Here is a tiny trained network, its code and every weight. The questions are about switching its units off for an input and a target symbol, where a switched-off unit gives its printed mean instead of its output.

import numpy as np


def w(rows, s, z=0):
    codes = np.array(rows[::2]) - 128.0
    scale = np.full(codes.shape[1], s)
    scale[-1] = z or s
    return codes * scale


def norm(h):
    return h / np.sqrt((h * h).mean(-1, keepdims=True) + 1e-5)


def f(y):
    return np.maximum(y, 0)


def softmax(a):
    e = np.exp(a - a.max(-1, keepdims=True))
    return e / e.sum(-1, keepdims=True)


def log_softmax(a):
    a = a - a.max(-1, keepdims=True)
    return a - np.log(np.exp(a).sum(-1, keepdims=True))


def net(x, mask):
    ids = ['αγηθλμψ'.index(c) for c in x.split()]
    T = len(ids)
    res = E[ids] + P[:T]
    u = 0
    for l in range(2):
        r = norm(res)
        for j in range(2):
            rows = slice(3 * j, 3 * j + 3)
            q, k, v = (r @ M[l][rows].T for M in (Q, K, V))
            z = softmax(np.where(np.tri(T) > 0, q @ k.T / 3**0.5, -1e9)) @ v
            o = O[l][rows]
            res = res + np.where(mask[u + j], z, o[:, -1]) @ o[:, :-1]
        u += 2
        y = f(norm(res) @ A[l][:, :-1].T + A[l][:, -1])
        res = res + np.where(mask[u : u + 24], y, B[l][:, -1]) @ B[l][:, :-1]
        u += 24
    return log_softmax(norm(res)[-1] @ U[:, :-1].T + U[:, -1])


Q, K, V, O, A, B = {}, {}, {}, {}, {}, {}
E = w([
[184,142,92,68],'α',
[97,206,182,225],'γ',
[185,144,109,83],'η',
[99,222,133,8],'θ',
[176,196,146,83],'λ',
[34,182,190,152],'μ',
[113,177,112,18],'ψ',
],0.013)
P = w([
[127,110,128,177],'0',
[102,175,91,153],'1',
[156,215,250,102],'2',
[116,102,133,123],'3',
[121,158,87,134],'4',
[167,165,205,70],'5',
[126,81,131,135],'6',
[106,155,82,133],'7',
[170,136,166,73],'8',
[127,64,131,140],'9',
[101,150,73,128],'10',
[157,125,144,73],'11',
],0.019)
Q[0] = w([
[106,238,62,103],'0.h0',
[64,157,77,137],'0.h0',
[172,159,90,120],'0.h0',
[181,248,36,76],'0.h1',
[191,110,176,84],'0.h1',
[135,82,152,104],'0.h1',
],0.012)
K[0] = w([
[160,75,148,126],'0.h0',
[81,16,149,135],'0.h0',
[127,119,165,66],'0.h0',
[101,9,109,123],'0.h1',
[213,114,100,156],'0.h1',
[160,159,90,205],'0.h1',
],0.012)
V[0] = w([
[189,241,242,171],'0.h0',
[176,144,168,144],'0.h0',
[2,145,91,202],'0.h0',
[91,124,190,197],'0.h1',
[10,148,130,102],'0.h1',
[152,149,158,113],'0.h1',
],0.007)
O[0] = w([
[22,138,34,43,215],'0.h0',
[31,37,140,140,149],'0.h0',
[246,142,97,156,3],'0.h0',
[202,153,196,220,11],'0.h1',
[207,212,48,184,79],'0.h1',
[1,221,129,169,154],'0.h1',
],0.0058,0.004)
A[0] = w([
[124,86,209,184,109],'0.n0',
[111,104,165,167,126],'0.n1',
[88,26,133,130,133],'0.n2',
[118,145,209,225,206],'0.n3',
[111,107,155,35,186],'0.n4',
[156,193,83,115,2],'0.n5',
[203,195,254,83,175],'0.n6',
[171,190,58,116,17],'0.n7',
[71,114,137,66,70],'0.n8',
[140,203,142,122,121],'0.n9',
[141,114,101,103,142],'0.n10',
[143,87,43,109,113],'0.n11',
[135,62,100,217,223],'0.n12',
[173,82,82,108,72],'0.n13',
[79,120,26,102,124],'0.n14',
[167,98,81,57,101],'0.n15',
[104,152,180,177,134],'0.n16',
[84,140,69,153,104],'0.n17',
[54,138,142,147,112],'0.n18',
[105,201,199,85,148],'0.n19',
[110,189,144,119,71],'0.n20',
[193,238,172,79,121],'0.n21',
[204,131,76,59,101],'0.n22',
[99,129,188,77,187],'0.n23',
],0.0099,0.0032)
B[0] = w([
[71,155,49,175,135],'0.n0',
[87,134,99,196,134],'0.n1',
[164,109,89,123,160],'0.n2',
[160,98,184,50,153],'0.n3',
[157,168,151,186,255],'0.n4',
[143,80,86,176,151],'0.n5',
[125,196,219,51,188],'0.n6',
[105,47,81,159,156],'0.n7',
[135,104,153,101,215],'0.n8',
[149,49,160,181,170],'0.n9',
[123,55,172,144,157],'0.n10',
[146,188,151,108,160],'0.n11',
[130,148,167,92,137],'0.n12',
[157,139,155,207,137],'0.n13',
[199,150,142,124,211],'0.n14',
[117,152,155,114,187],'0.n15',
[178,113,160,59,147],'0.n16',
[85,254,184,144,157],'0.n17',
[156,160,196,121,164],'0.n18',
[201,111,119,152,220],'0.n19',
[140,91,100,196,164],'0.n20',
[127,84,153,77,200],'0.n21',
[91,132,182,128,178],'0.n22',
[153,180,115,143,219],'0.n23',
],0.0067,0.0095)
Q[1] = w([
[86,160,81,115],'1.h0',
[121,157,28,119],'1.h0',
[87,113,71,214],'1.h0',
[129,178,2,199],'1.h1',
[48,6,99,160],'1.h1',
[153,158,76,111],'1.h1',
],0.0076)
K[1] = w([
[116,162,112,130],'1.h0',
[69,172,32,50],'1.h0',
[128,208,85,219],'1.h0',
[204,186,174,82],'1.h1',
[167,158,40,167],'1.h1',
[184,174,255,78],'1.h1',
],0.0082)
V[1] = w([
[105,72,102,175],'1.h0',
[122,157,161,139],'1.h0',
[131,53,130,108],'1.h0',
[133,203,72,116],'1.h1',
[64,78,152,75],'1.h1',
[11,148,177,171],'1.h1',
],0.011)
O[1] = w([
[36,133,253,43,2],'1.h0',
[104,119,16,92,173],'1.h0',
[253,208,138,58,118],'1.h0',
[94,204,157,67,77],'1.h1',
[158,83,71,109,153],'1.h1',
[64,18,215,113,114],'1.h1',
],0.006,0.0061)
A[1] = w([
[93,34,180,65,135],'1.n0',
[31,67,140,120,77],'1.n1',
[123,153,57,116,94],'1.n2',
[116,125,183,84,125],'1.n3',
[213,145,103,106,181],'1.n4',
[58,133,55,106,204],'1.n5',
[21,96,121,211,92],'1.n6',
[88,103,127,80,120],'1.n7',
[86,76,204,99,156],'1.n8',
[107,78,221,166,113],'1.n9',
[133,76,111,65,85],'1.n10',
[163,174,209,27,70],'1.n11',
[202,84,193,112,113],'1.n12',
[158,121,65,25,23],'1.n13',
[230,92,142,82,123],'1.n14',
[99,112,35,192,121],'1.n15',
[83,161,174,226,226],'1.n16',
[140,161,97,175,40],'1.n17',
[126,177,119,37,169],'1.n18',
[37,196,198,144,112],'1.n19',
[94,2,141,116,2],'1.n20',
[102,162,113,94,101],'1.n21',
[158,135,205,71,118],'1.n22',
[187,112,49,135,169],'1.n23',
],0.01,0.0037)
B[1] = w([
[138,142,150,254,163],'1.n0',
[72,79,39,102,136],'1.n1',
[113,166,141,145,166],'1.n2',
[88,168,90,100,171],'1.n3',
[93,109,180,141,254],'1.n4',
[102,180,119,82,162],'1.n5',
[166,139,182,54,143],'1.n6',
[118,182,149,151,141],'1.n7',
[119,162,156,181,162],'1.n8',
[124,156,100,87,150],'1.n9',
[109,129,89,144,151],'1.n10',
[160,117,122,96,251],'1.n11',
[92,128,85,73,201],'1.n12',
[159,112,74,122,187],'1.n13',
[52,178,130,103,234],'1.n14',
[207,47,90,78,163],'1.n15',
[117,91,84,86,167],'1.n16',
[93,151,119,113,151],'1.n17',
[123,110,191,166,234],'1.n18',
[151,154,140,179,162],'1.n19',
[166,60,113,205,139],'1.n20',
[116,35,135,113,151],'1.n21',
[181,54,135,99,214],'1.n22',
[127,137,132,192,206],'1.n23',
],0.0076,0.0084)
U = w([
[249,157,233,134,25],'α',
[163,84,104,35,169],'γ',
[111,142,222,123,251],'η',
[125,170,120,131,27],'θ',
[26,139,111,84,54],'λ',
[176,33,147,181,242],'μ',
[215,139,92,164,81],'ψ',
],0.011,0.0028)

Each question gives the input, a string of symbols that net reads in full, and the target symbol t.
The units are the heads (3 rows each of Q, K, V and O) and the neurons (one row each of A and B). Each row of codes is followed by its name. A weight is (code - 128) times the scale printed after its matrix; where a second scale follows, it is the last column's (O, A, B and U).
mask holds one flag per unit, layer by layer, with each layer's heads first. A switched-off unit (its flag False) gives its mean, the last column of its rows in O or B, instead of its output. The means were averaged over made-up inputs and are rounded, as every weight is.
A unit's drop is (log p(t) with every unit on - log p(t) with that unit switched off) / (log p(t) with every unit on - log p(t) with every unit switched off).
The circuit of an input: a set's keep is (log p(t) with only the set's units on - log p(t) with every unit switched off) / (log p(t) with every unit on - log p(t) with every unit switched off). Starting from the 12 units with the biggest drops (on a tie, the unit counted first), units are removed one at a time, each time the one whose removal leaves the highest keep (on an exact tie, the one counted first), for as long as the keep stays at least 0.8.
circuit, biggest first: the units of the circuit, biggest drop first
k most important neurons: the k neurons with the biggest drops, biggest first
k most important neurons of layer l: the k neurons of layer l with the biggest drops, biggest first
input θ α γ η γ μ λ, target η: circuit, biggest first => 1.n14
input η θ λ η, target μ: 2 most important neurons => 0.n19, 1.n0
input ψ α μ ψ ψ λ γ, target α: circuit, biggest first => 0.n3, 0.h0, 0.h1
input λ γ ψ ψ η η μ, target λ: 3 most important neurons => 1.n1, 1.n16, 0.n3
input γ α ψ γ γ θ ψ λ η η ψ, target η: 2 most important neurons => 0.n7, 0.n5
input ψ γ θ α ψ ψ α, target α: circuit, biggest first => 0.h0, 1.h1, 0.n22, 0.n13
input λ θ θ α ψ λ μ, target λ: 2 most important neurons => 0.n4, 0.n3
input μ ψ η ψ γ γ λ λ η α, target ψ: circuit, biggest first => 1.h0, 0.n21, 0.h0, 0.n11
input λ γ λ γ ψ α θ, target λ: 2 most important neurons => 0.n6, 1.n5
input λ ψ γ α η ψ α α λ ψ μ, target ψ: circuit, biggest first => 0.h1, 1.n14, 1.n4
input η γ λ γ α γ η α ψ α η, target α: 4 most important neurons of layer 0 => 0.n17, 0.n2, 0.n22, 0.n21
input ψ ψ λ θ η η θ η η μ, target α: 2 most important neurons => 0.n3, 0.n16
input η θ λ γ, target μ: 3 most important neurons of layer 1 => 1.n14, 1.n0, 1.n20
input ψ η μ γ α ψ θ θ ψ ψ θ, target ψ: most important neuron => 1.n15
input λ α ψ λ η α η γ ψ θ, target λ: 3 most important neurons => 0.n6, 0.n11, 1.n10
input ψ μ λ ψ λ ψ γ θ ψ η, target α: 2 most important neurons of layer 0 => 0.n7, 0.n21
input γ η μ λ γ, target λ: 2 most important neurons => 1.n16, 0.n4
input η ψ η γ ψ μ η ψ η ψ, target μ: 2 most important neurons => 0.n19, 0.n0
input γ θ ψ α θ ψ ψ γ, target ψ: 2 most important neurons => 1.n14, 1.n16
input ψ γ α λ α, target λ: circuit, biggest first => 0.h0
input η λ μ α ψ θ λ, target μ: 2 most important neurons of layer 1 => 1.n0, 1.n20
input η ψ ψ μ, target μ: 2 most important neurons of layer 1 => 1.n0, 1.n20
input η α η ψ η ψ λ λ ψ λ, target μ: 4 most important neurons => 0.n19, 0.n0, 0.n14, 0.n1
input λ γ ψ γ ψ λ ψ γ ψ ψ, target λ: 2 most important neurons of layer 1 => 1.n14, 1.n0
input ψ η ψ θ η θ ψ, target α: 2 most important neurons of layer 0 => 0.n7, 0.n4
input η ψ ψ α η α ψ μ, target ψ: 2 most important neurons of layer 0 => 0.n17, 0.n22
input α η η μ γ λ λ, target γ: 3 most important neurons => 0.n2, 0.n22, 0.n17
input λ ψ γ ψ, target λ: most important neuron => 0.n6
